Below is a small trained network, with its code and all its weights. Each question gives an input and a class and asks what happens when units are switched off, that is, made to give their printed mean instead of their output.

import numpy as np


def w(rows, s, z=0):
    codes = np.array(rows[::2]) - 128.0
    scale = np.full(codes.shape[1], s)
    scale[-1] = z or s
    return codes * scale


def f(y):
    return np.maximum(y, 0)


def log_softmax(a):
    a = a - a.max(-1, keepdims=True)
    return a - np.log(np.exp(a).sum(-1, keepdims=True))


def net(x, mask):
    res = np.array(x, float).reshape(1, 6) / 4 @ E
    y = f(res @ A[0][:, :-1].T + A[0][:, -1])
    res = res + np.where(mask, y, B[0][:, -1]) @ B[0][:, :-1]
    return log_softmax(res[-1] @ U[:, :-1].T + U[:, -1])


A, B = {}, {}
E = w([
[2,169,191,167,209,70,194,67,242,200,102,165],'x0',
[112,124,102,177,83,172,165,112,140,149,108,118],'x1',
[161,143,184,78,175,98,156,186,232,124,153,125],'x2',
[147,146,211,33,205,25,192,190,165,149,153,56],'x3',
[201,101,135,102,14,174,181,111,136,163,115,54],'x4',
[59,129,125,87,118,122,145,124,40,203,107,21],'x5',
],0.0079)
A[0] = w([
[124,114,110,153,93,143,103,113,86,138,114,156,250],'neuron 0',
[110,126,134,140,134,110,178,117,120,139,127,90,95],'neuron 1',
[58,130,152,104,125,109,185,70,131,183,123,41,126],'neuron 2',
[125,121,116,146,119,130,114,112,97,130,122,152,159],'neuron 3',
[150,125,121,113,96,132,121,130,106,122,133,94,194],'neuron 4',
[160,119,133,133,147,118,122,123,157,119,124,182,151],'neuron 5',
[95,132,153,79,251,70,116,164,89,121,130,104,174],'neuron 6',
[200,122,119,75,41,155,108,157,43,127,131,32,86],'neuron 7',
[104,123,80,188,59,191,72,89,62,115,121,167,38],'neuron 8',
],0.019,0.0019)
B[0] = w([
[115,142,142,98,131,170,110,81,97,124,154,125,184],'neuron 0',
[113,118,167,109,103,109,123,132,111,141,91,134,157],'neuron 1',
[56,123,172,150,103,163,175,154,90,133,34,114,206],'neuron 2',
[145,125,139,80,86,135,148,74,120,139,139,90,159],'neuron 3',
[141,115,107,137,124,140,111,161,121,129,98,136,171],'neuron 4',
[169,128,154,127,132,142,150,121,183,120,152,129,158],'neuron 5',
[117,127,91,129,177,3,99,113,150,170,186,133,201],'neuron 6',
[191,102,62,119,117,151,79,237,83,104,89,122,255],'neuron 7',
[84,161,92,142,108,175,113,23,82,121,186,135,238],'neuron 8',
],0.016,0.031)
U = w([
[116,114,144,125,228,34,128,127,146,153,166,138,9],'0',
[221,67,46,91,108,164,51,224,52,64,111,97,161],'1',
[227,125,193,164,140,170,188,118,225,52,157,210,147],'2',
[56,104,191,159,133,121,190,139,93,144,35,87,129],'3',
[108,169,88,137,92,202,91,1,37,74,175,129,184],'4',
],0.0061,0.0012)

Each question gives the input, the list of numbers given to net, and the class t.
The units are the neurons (one row each of A and B). Each row of codes is followed by its name. A weight is (code - 128) times the scale printed after its matrix; where a second scale follows, it is the last column's (A, B and U).
mask holds one flag per neuron, in row order. A switched-off neuron (its flag False) gives its mean, the last column of its row in B, instead of its output. The means were averaged over made-up inputs and are rounded, as every weight is.
A unit's drop is (log p(t) with every unit on - log p(t) with that unit switched off) / (log p(t) with every unit on - log p(t) with every unit switched off).
The circuit of an input: a set's keep is (log p(t) with only the set's units on - log p(t) with every unit switched off) / (log p(t) with every unit on - log p(t) with every unit switched off). Starting from all 9 units, units are removed one at a time, each time the one whose removal leaves the highest keep (on an exact tie, the one counted first), for as long as the keep stays at least 0.8.
units of the circuit, in order: the units of the circuit, biggest drop first
top k neurons: the k neurons with the biggest drops, biggest first
drop of u: that unit's drop, to one decimal
input [5,7,0,6,-6,-1], class 0: units of the circuit, in order : [neuron 6]
input [7,-1,5,-8,-4,4], class 3: units of the circuit, in order : [neuron 8; neuron 7]
input [2,7,2,0,-5,-2], class 2: units of the circuit, in order : [neuron 7; neuron 8; neuron 6; neuron 2]
input [1,-8,8,-3,3,3], class 0: units of the circuit, in order : [neuron 7; neuron 8]
input [7,-4,1,-1,0,-6], class 2: units of the circuit, in order : [neuron 5; neuron 7; neuron 8]
input [5,1,-2,3,2,-8], class 2: top 3 neurons : [neuron 7; neuron 8; neuron 6]
input [-2,6,0,8,-2,1], class 0: top 2 neurons : [neuron 6; neuron 7]
input [5,-2,-2,-3,8,0], class 3: top 3 neurons : [neuron 2; neuron 8; neuron 7]
input [-2,1,8,-4,-3,-3], class 2: top 2 neurons : [neuron 7; neuron 8]
input [-2,6,5,1,-8,-6], class 2: top 2 neurons : [neuron 7; neuron 5]
input [8,0,4,-7,3,-4], class 2: top 2 neurons : [neuron 8; neuron 7]
input [-7,1,-3,-6,-3,-3], class 4: drop of neuron 8 : 1.2
input [-4,4,5,-8,0,3], class 4: drop of neuron 8 : 3.2
input [7,-1,-1,-3,-5,4], class 3: units of the circuit, in order : [neuron 2]
input [7,-6,2,-4,2,0], class 3: drop of neuron 7 : 0.5
